Below are the code and all the weights of a small trained network. Each question names an input and a class and asks about switching units off, where a switched-off unit gives its printed mean instead of its output.

import numpy as np


def w(rows, s, z=0):
    codes = np.array(rows[::2]) - 128.0
    scale = np.full(codes.shape[1], s)
    scale[-1] = z or s
    return codes * scale


def f(y):
    return np.maximum(y, 0)


def log_softmax(a):
    a = a - a.max(-1, keepdims=True)
    return a - np.log(np.exp(a).sum(-1, keepdims=True))


def net(x, mask):
    res = np.array(x, float).reshape(1, 4) / 4 @ E
    y = f(res @ A[0][:, :-1].T + A[0][:, -1])
    res = res + np.where(mask, y, B[0][:, -1]) @ B[0][:, :-1]
    return log_softmax(res[-1] @ U[:, :-1].T + U[:, -1])


A, B = {}, {}
E = w([
[209,218,122,21,148,168,184,129,112,102],'x0',
[175,146,113,173,115,176,47,46,85,53],'x1',
[142,175,244,164,127,50,93,176,126,71],'x2',
[127,125,130,131,127,134,136,130,127,122],'x3',
],0.011)
A[0] = w([
[136,149,203,138,121,93,103,154,137,93,172],'n0',
[85,68,131,213,131,110,89,128,139,151,92],'n1',
[160,144,136,116,103,121,137,148,106,123,99],'n2',
[157,184,138,72,129,154,159,124,105,115,92],'n3',
[129,97,70,110,134,162,125,103,141,142,152],'n4',
[145,122,79,123,115,138,125,99,132,141,120],'n5',
[94,106,138,100,126,96,195,187,130,177,44],'n6',
[80,113,158,103,123,102,163,189,140,172,29],'n7',
[110,94,55,113,135,169,151,92,105,156,157],'n8',
[140,134,126,109,135,119,157,157,125,142,77],'n9',
[129,129,117,164,131,137,95,116,124,110,66],'n10',
[197,172,127,69,135,156,147,125,142,105,110],'n11',
[172,149,114,170,121,178,45,37,112,48,2],'n12',
[92,65,123,189,121,117,100,137,116,142,83],'n13',
[167,175,123,82,125,135,155,130,130,105,86],'n14',
[150,104,53,131,124,154,141,116,132,151,147],'n15',
[162,171,250,153,129,88,95,156,119,89,146],'n16',
[142,124,131,131,128,136,118,118,140,116,62],'n17',
[110,107,89,123,110,146,132,103,141,129,139],'n18',
[103,102,115,170,116,115,116,119,129,153,91],'n19',
],0.018,0.004)
B[0] = w([
[92,151,62,138,124,160,143,134,127,129,212],'n0',
[95,122,197,119,118,117,90,83,135,83,227],'n1',
[104,114,144,137,123,132,121,113,150,123,155],'n2',
[94,111,179,104,124,104,93,97,130,112,200],'n3',
[101,163,77,126,133,133,138,143,109,134,188],'n4',
[99,116,101,132,129,146,147,149,122,142,166],'n5',
[215,121,136,155,131,123,144,156,119,161,209],'n6',
[214,110,121,120,126,115,137,138,134,158,202],'n7',
[83,150,62,143,124,149,150,151,135,120,208],'n8',
[155,115,144,132,129,122,124,128,132,143,159],'n9',
[164,117,133,121,126,103,123,134,131,136,161],'n10',
[105,130,181,131,127,108,82,90,142,88,208],'n11',
[253,105,149,137,131,108,155,163,135,183,241],'n12',
[91,136,177,97,142,102,87,98,134,119,207],'n13',
[106,123,182,126,127,106,93,105,111,109,191],'n14',
[91,129,95,136,130,165,161,137,130,123,188],'n15',
[63,141,39,127,132,173,173,150,119,127,251],'n16',
[124,136,128,119,127,102,132,131,117,157,137],'n17',
[116,140,95,122,124,149,137,123,128,113,169],'n18',
[117,129,168,123,126,121,112,116,111,96,178],'n19',
],0.024,0.023)
U = w([
[86,170,82,149,131,182,188,147,100,100,174],'0',
[113,123,220,115,122,97,95,72,123,63,224],'1',
[248,99,168,156,131,103,177,167,124,174,3],'2',
],0.012,0.00048)

Each question gives the input, the list of numbers given to net, and the class t.
The units are the neurons (one row each of A and B). Each row of codes is followed by its name. A weight is (code - 128) times the scale printed after its matrix; where a second scale follows, it is the last column's (A, B and U).
mask holds one flag per neuron, in row order. A switched-off neuron (its flag False) gives its mean, the last column of its row in B, instead of its output. The means were averaged over made-up inputs and are rounded, as every weight is.
A unit's drop is (log p(t) with every unit on - log p(t) with that unit switched off) / (log p(t) with every unit on - log p(t) with every unit switched off).
The circuit of an input: a set's keep is (log p(t) with only the set's units on - log p(t) with every unit switched off) / (log p(t) with every unit on - log p(t) with every unit switched off). Starting from the 12 units with the biggest drops (on a tie, the unit counted first), units are removed one at a time, each time the one whose removal leaves the highest keep (on an exact tie, the one counted first), for as long as the keep stays at least 0.8.
circuit, biggest first: the units of the circuit, biggest drop first
most important unit: the unit with the biggest drop
top k neurons: the k neurons with the biggest drops, biggest first
drop of u: that unit's drop, to one decimal
input [-7,6,-2,-1], class 1: most important unit : n1
input [-6,-2,6,-6], class 0: top 4 neurons : n16, n0, n11, n3
input [8,7,-2,-2], class 1: top 2 neurons : n11, n3
input [5,5,-4,0], class 1: top 3 neurons : n11, n16, n3
input [2,-8,7,3], class 2: top 2 neurons : n7, n6
input [2,-2,-1,-2], class 1: top 2 neurons : n12, n16
input [7,3,7,2], class 0: top 4 neurons : n16, n0, n1, n13
input [2,-2,1,-2], class 1: top 2 neurons : n12, n16
input [-4,6,5,3], class 2: top 3 neurons : n12, n8, n10
input [1,4,4,0], class 0: top 4 neurons : n16, n6, n7, n0
input [-6,-7,-3,-4], class 2: top 3 neurons : n6, n7, n11
input [-5,-8,-7,4], class 2: top 3 neurons : n6, n7, n16
input [-2,3,0,-6], class 2: top 3 neurons : n11, n12, n3
input [-4,8,6,7], class 2: circuit, biggest first : n12
input [-6,-1,8,-1], class 0: drop of n16 : 4.7
input [-5,5,-3,-4], class 1: drop of n5 : 0.0
input [6,8,0,0], class 2: drop of n12 : 6.3
